Here is a tiny trained network, its code and every weight. The questions are about switching its units off for an input and a target symbol, where a switched-off unit gives its printed mean instead of its output.

import numpy as np


def w(rows, s, z=0):
    codes = np.array(rows[::2]) - 128.0
    scale = np.full(codes.shape[1], s)
    scale[-1] = z or s
    return codes * scale


def norm(h):
    return h / np.sqrt((h * h).mean(-1, keepdims=True) + 1e-5)


def f(y):
    return np.maximum(y, 0)


def softmax(a):
    e = np.exp(a - a.max(-1, keepdims=True))
    return e / e.sum(-1, keepdims=True)


def log_softmax(a):
    a = a - a.max(-1, keepdims=True)
    return a - np.log(np.exp(a).sum(-1, keepdims=True))


def net(x, mask):
    ids = ['βγδεζθξπστφψω'.index(c) for c in x.split()]
    T = len(ids)
    res = E[ids] + P[:T]
    u = 0
    for l in range(3):
        q, k, v = (norm(res) @ M[l].T for M in (Q, K, V))
        z = softmax(np.where(np.tri(T) > 0, q @ k.T / 3**0.5, -1e9)) @ v
        res = res + np.where(mask[u], z, O[l][:, -1]) @ O[l][:, :-1]
        u += 1
        y = f(norm(res) @ A[l][:, :-1].T + A[l][:, -1])
        res = res + np.where(mask[u : u + 4], y, B[l][:, -1]) @ B[l][:, :-1]
        u += 4
    return log_softmax(norm(res)[-1] @ U[:, :-1].T + U[:, -1])


Q, K, V, O, A, B = {}, {}, {}, {}, {}, {}
E = w([
[106,121,108,156,176,89,171,157,166,74,136],'β',
[98,126,95,125,199,134,131,164,156,77,175],'γ',
[119,103,126,149,128,144,192,142,180,133,105],'δ',
[167,180,172,126,121,82,129,173,216,121,134],'ε',
[54,135,179,149,109,213,74,218,188,139,128],'ζ',
[145,100,73,134,150,114,168,124,168,96,136],'θ',
[90,148,86,145,158,134,195,153,166,106,160],'ξ',
[96,126,67,167,170,154,154,159,127,65,142],'π',
[72,137,71,127,153,167,153,149,157,111,190],'σ',
[124,149,128,128,143,150,210,115,141,127,107],'τ',
[209,161,129,118,57,58,112,75,142,64,73],'φ',
[172,160,11,123,145,178,165,125,92,120,162],'ψ',
[87,121,110,110,151,147,152,91,99,60,129],'ω',
],0.011)
P = w([
[120,38,122,120,167,54,144,204,32,189,197],'0',
[118,117,71,2,170,74,134,168,155,201,9],'1',
[107,46,112,114,204,109,141,132,178,154,128],'2',
[130,85,183,69,87,89,216,214,91,108,154],'3',
[127,148,80,46,166,103,139,119,176,170,59],'4',
[125,69,121,148,187,138,142,97,198,139,130],'5',
[130,122,193,90,79,111,210,183,106,75,142],'6',
[139,178,80,71,147,134,140,91,183,148,71],'7',
[144,96,134,184,168,163,136,66,211,125,136],'8',
[136,156,201,106,69,126,194,159,117,51,140],'9',
[157,215,85,95,121,154,128,71,179,129,82],'10',
[157,138,139,230,154,189,111,37,208,108,150],'11',
[145,187,204,116,47,156,179,136,125,51,133],'12',
[124,182,50,96,163,109,121,83,209,79,91],'13',
],0.0088)
Q[0] = w([
[111,187,77,28,121,147,214,200,190,1,63],'L0H1',
[108,156,37,179,188,161,73,53,254,123,35],'L0H1',
[66,183,92,15,67,50,63,156,75,193,54],'L0H1',
],0.0084)
K[0] = w([
[156,193,125,208,122,242,168,14,185,33,171],'L0H1',
[186,107,179,254,95,136,36,142,187,131,173],'L0H1',
[110,31,98,175,219,120,198,120,128,125,166],'L0H1',
],0.0096)
V[0] = w([
[242,151,250,84,254,227,83,173,106,172,127],'L0H1',
[30,76,117,109,87,238,87,124,86,144,133],'L0H1',
[78,158,133,127,88,96,99,117,114,141,118],'L0H1',
],0.0048)
O[0] = w([
[211,134,203,50,254,160,160,71,129,186,144,29],'L0H1',
[147,98,130,86,102,184,132,158,152,75,136,18],'L0H1',
[118,105,152,227,123,128,164,142,54,99,248,5],'L0H1',
],0.0082,0.0025)
A[0] = w([
[170,188,191,194,131,40,172,147,3,141,155,2],'L0N1',
[166,109,156,93,102,50,102,67,94,89,95,190],'L0N2',
[89,87,151,156,130,159,105,116,141,121,96,118],'L0N3',
[154,179,116,40,101,80,168,120,105,94,115,67],'L0N4',
],0.0061,0.0017)
B[0] = w([
[158,43,135,28,113,223,188,141,239,45,125,149],'L0N1',
[105,188,107,94,127,118,254,148,100,204,193,186],'L0N2',
[176,73,38,66,177,113,199,54,101,129,145,158],'L0N3',
[117,55,146,152,121,222,59,159,132,117,124,253],'L0N4',
],0.007,0.004)
Q[1] = w([
[103,146,131,138,57,156,218,196,153,18,165],'L1H1',
[164,111,112,86,112,117,43,173,147,139,69],'L1H1',
[173,34,219,177,101,99,102,133,1,185,248],'L1H1',
],0.0099)
K[1] = w([
[65,254,128,122,98,231,117,36,106,69,108],'L1H1',
[104,34,107,200,175,140,151,97,135,135,136],'L1H1',
[46,75,109,23,135,107,146,237,60,159,62],'L1H1',
],0.0081)
V[1] = w([
[142,38,190,184,158,90,43,154,179,99,90],'L1H1',
[173,182,118,165,136,121,149,255,214,168,154],'L1H1',
[148,158,148,188,203,131,190,164,87,29,8],'L1H1',
],0.0071)
O[1] = w([
[140,79,143,146,131,124,134,86,69,12,15,6],'L1H1',
[220,186,210,211,219,92,69,196,220,110,57,217],'L1H1',
[119,183,116,112,208,126,225,184,1,95,101,226],'L1H1',
],0.0085,0.0025)
A[1] = w([
[76,154,53,114,126,109,55,2,119,190,96,252],'L1N1',
[168,105,79,171,139,53,125,120,107,178,226,172],'L1N2',
[76,89,144,134,174,92,72,52,84,73,177,131],'L1N3',
[131,63,195,117,68,131,129,142,146,149,237,200],'L1N4',
],0.0072,0.0034)
B[1] = w([
[142,130,124,204,145,38,121,112,255,134,83,253],'L1N1',
[170,87,153,157,98,151,246,209,135,138,104,215],'L1N2',
[145,177,123,111,115,101,245,206,209,166,151,147],'L1N3',
[70,159,94,72,138,140,82,137,12,46,111,231],'L1N4',
],0.0076,0.0039)
Q[2] = w([
[201,46,140,153,107,127,150,110,95,136,176],'L2H1',
[143,45,64,148,151,95,104,1,66,239,126],'L2H1',
[153,84,249,188,101,131,112,138,37,153,234],'L2H1',
],0.0091)
K[2] = w([
[98,94,187,24,100,112,53,194,91,144,84],'L2H1',
[97,2,154,100,193,57,143,191,134,139,142],'L2H1',
[151,173,90,5,88,75,95,219,134,157,58],'L2H1',
],0.0086)
V[2] = w([
[213,70,14,194,152,164,86,96,79,161,131],'L2H1',
[254,169,142,74,39,76,189,96,144,94,114],'L2H1',
[196,154,62,88,156,17,98,159,125,69,209],'L2H1',
],0.0071)
O[2] = w([
[246,112,131,136,113,125,97,194,97,132,112,24],'L2H1',
[142,97,96,83,117,83,161,101,144,150,66,88],'L2H1',
[181,203,73,114,84,89,131,56,135,97,133,251],'L2H1',
],0.014,0.0019)
A[2] = w([
[163,58,156,87,157,255,168,54,194,110,178,3],'L2N1',
[221,123,112,130,122,118,97,102,194,96,125,107],'L2N2',
[151,164,98,119,241,87,98,117,148,237,80,136],'L2N3',
[146,134,34,97,181,143,135,141,181,75,110,83],'L2N4',
],0.0084,0.0072)
B[2] = w([
[115,146,109,125,165,189,245,250,144,47,160,154],'L2N1',
[94,73,149,121,184,159,86,119,118,140,150,199],'L2N2',
[109,120,124,147,103,105,168,120,63,92,186,255],'L2N3',
[161,136,160,100,69,155,120,124,144,161,109,254],'L2N4',
],0.015,0.0075)
U = w([
[153,191,62,182,142,84,125,157,67,60,59,97],'β',
[142,128,199,72,142,160,114,36,141,116,135,128],'γ',
[127,31,187,164,57,132,126,155,98,135,89,129],'δ',
[113,118,141,177,206,84,97,95,78,107,145,255],'ε',
[108,132,144,93,222,200,178,172,158,160,137,90],'ζ',
[140,61,81,148,130,87,71,105,140,67,76,191],'θ',
[114,186,144,198,41,133,67,120,145,51,192,27],'ξ',
[216,174,125,106,104,169,100,166,88,192,107,165],'π',
[70,93,125,143,169,162,42,111,184,138,114,232],'σ',
[73,128,100,132,81,128,150,128,3,135,187,75],'τ',
[117,163,100,209,133,64,144,176,189,173,119,144],'φ',
[163,99,161,99,110,114,111,133,126,190,216,124],'ψ',
[118,141,75,38,120,116,143,99,194,176,92,102],'ω',
],0.011,0.0054)

Each question gives the input, a string of symbols that net reads in full, and the target symbol t.
The units are the heads (3 rows each of Q, K, V and O) and the neurons (one row each of A and B). Each row of codes is followed by its name. A weight is (code - 128) times the scale printed after its matrix; where a second scale follows, it is the last column's (O, A, B and U).
mask holds one flag per unit, layer by layer, with each layer's heads first. A switched-off unit (its flag False) gives its mean, the last column of its rows in O or B, instead of its output. The means were averaged over made-up inputs and are rounded, as every weight is.
A unit's drop is (log p(t) with every unit on - log p(t) with that unit switched off) / (log p(t) with every unit on - log p(t) with every unit switched off).
The circuit of an input: a set's keep is (log p(t) with only the set's units on - log p(t) with every unit switched off) / (log p(t) with every unit on - log p(t) with every unit switched off). Starting from the 12 units with the biggest drops (on a tie, the unit counted first), units are removed one at a time, each time the one whose removal leaves the highest keep (on an exact tie, the one counted first), for as long as the keep stays at least 0.8.
circuit, biggest first: the units of the circuit, biggest drop first
most important unit: the unit with the biggest drop
k most important neurons: the k neurons with the biggest drops, biggest first
k most important neurons of layer l: the k neurons of layer l with the biggest drops, biggest first
input ζ ε ψ ζ φ, target ψ: circuit, biggest first : L2N2, L2N3, L1H1
input β φ δ φ π ψ ε β ξ σ γ σ, target ε: circuit, biggest first : L0H1, L1H1, L0N4
input ω φ ξ ω ψ ξ ω ψ φ τ ω ε τ ζ, target ε: circuit, biggest first : L0H1, L2N3, L1H1
input ω ξ γ, target γ: most important unit : L2N4
input β π γ ω ψ σ ω ψ τ φ β ε σ ε, target ε: 2 most important neurons : L2N3, L2N2
input ω ω σ φ, target τ: circuit, biggest first : L0N2, L0N4, L1N4
input ε δ τ ζ ω γ τ ω ψ π σ σ ξ ε, target σ: circuit, biggest first : L2N2, L1H1
input β ψ ω β ζ ε δ β τ ω σ φ, target φ: 2 most important neurons : L0N2, L1N2
input ψ ζ ψ δ φ π τ, target ω: circuit, biggest first : L2H1, L2N3
input ω σ ξ β σ φ σ γ, target φ: circuit, biggest first : L0H1, L1N1
input π β φ ξ τ ξ ζ ω, target ξ: circuit, biggest first : L2H1, L0H1
input τ ω γ θ β γ γ σ ω τ ψ, target ω: circuit, biggest first : L1H1, L1N1, L2N3
input φ ω ε θ ξ φ β ζ ψ, target ζ: circuit, biggest first : L0H1, L2N1
input ψ ψ π ω ψ τ ω γ, target τ: circuit, biggest first : L2N3
input θ γ ε β γ β ψ ξ, target β: circuit, biggest first : L1H1, L0H1
input ω ω γ σ γ β π, target β: circuit, biggest first : L1H1, L0N2, L2N2
input γ ε φ φ ω φ γ θ ω ξ φ δ, target φ: 2 most important neurons : L1N2, L0N2
input ξ σ δ σ π τ, target τ: 2 most important neurons : L2N3, L0N4
input σ ε δ, target ε: circuit, biggest first : L0H1, L1H1, L2N3
input ω φ ω π δ ω φ ψ, target ω: 2 most important neurons of layer 0 : L0N4, L0N3
input ω θ φ ω γ π π π, target π: most important neuron of layer 2 : L2N4
input τ δ σ γ ω, target σ: circuit, biggest first : L1H1, L2N2
input π σ δ τ, target ζ: 2 most important neurons : L0N1, L2N3
input τ ζ β π τ δ ξ ψ, target δ: 2 most important neurons of layer 2 : L2N4, L2N3
input τ ω ξ ζ τ θ γ τ, target θ: 2 most important neurons : L2N2, L1N1
input ω π τ φ τ γ ζ β σ τ ξ τ β, target ζ: 2 most important neurons of layer 2 : L2N3, L2N4
input ζ τ δ σ π γ ω ξ τ π φ ξ π, target ω: most important neuron of layer 0 : L0N2
input ω γ γ β τ ω τ φ τ ω ε, target τ: 2 most important neurons : L2N3, L1N2
input θ ξ ω ε ψ ε φ τ β φ ψ φ ζ, target π: 3 most important neurons : L1N1, L1N2, L2N3
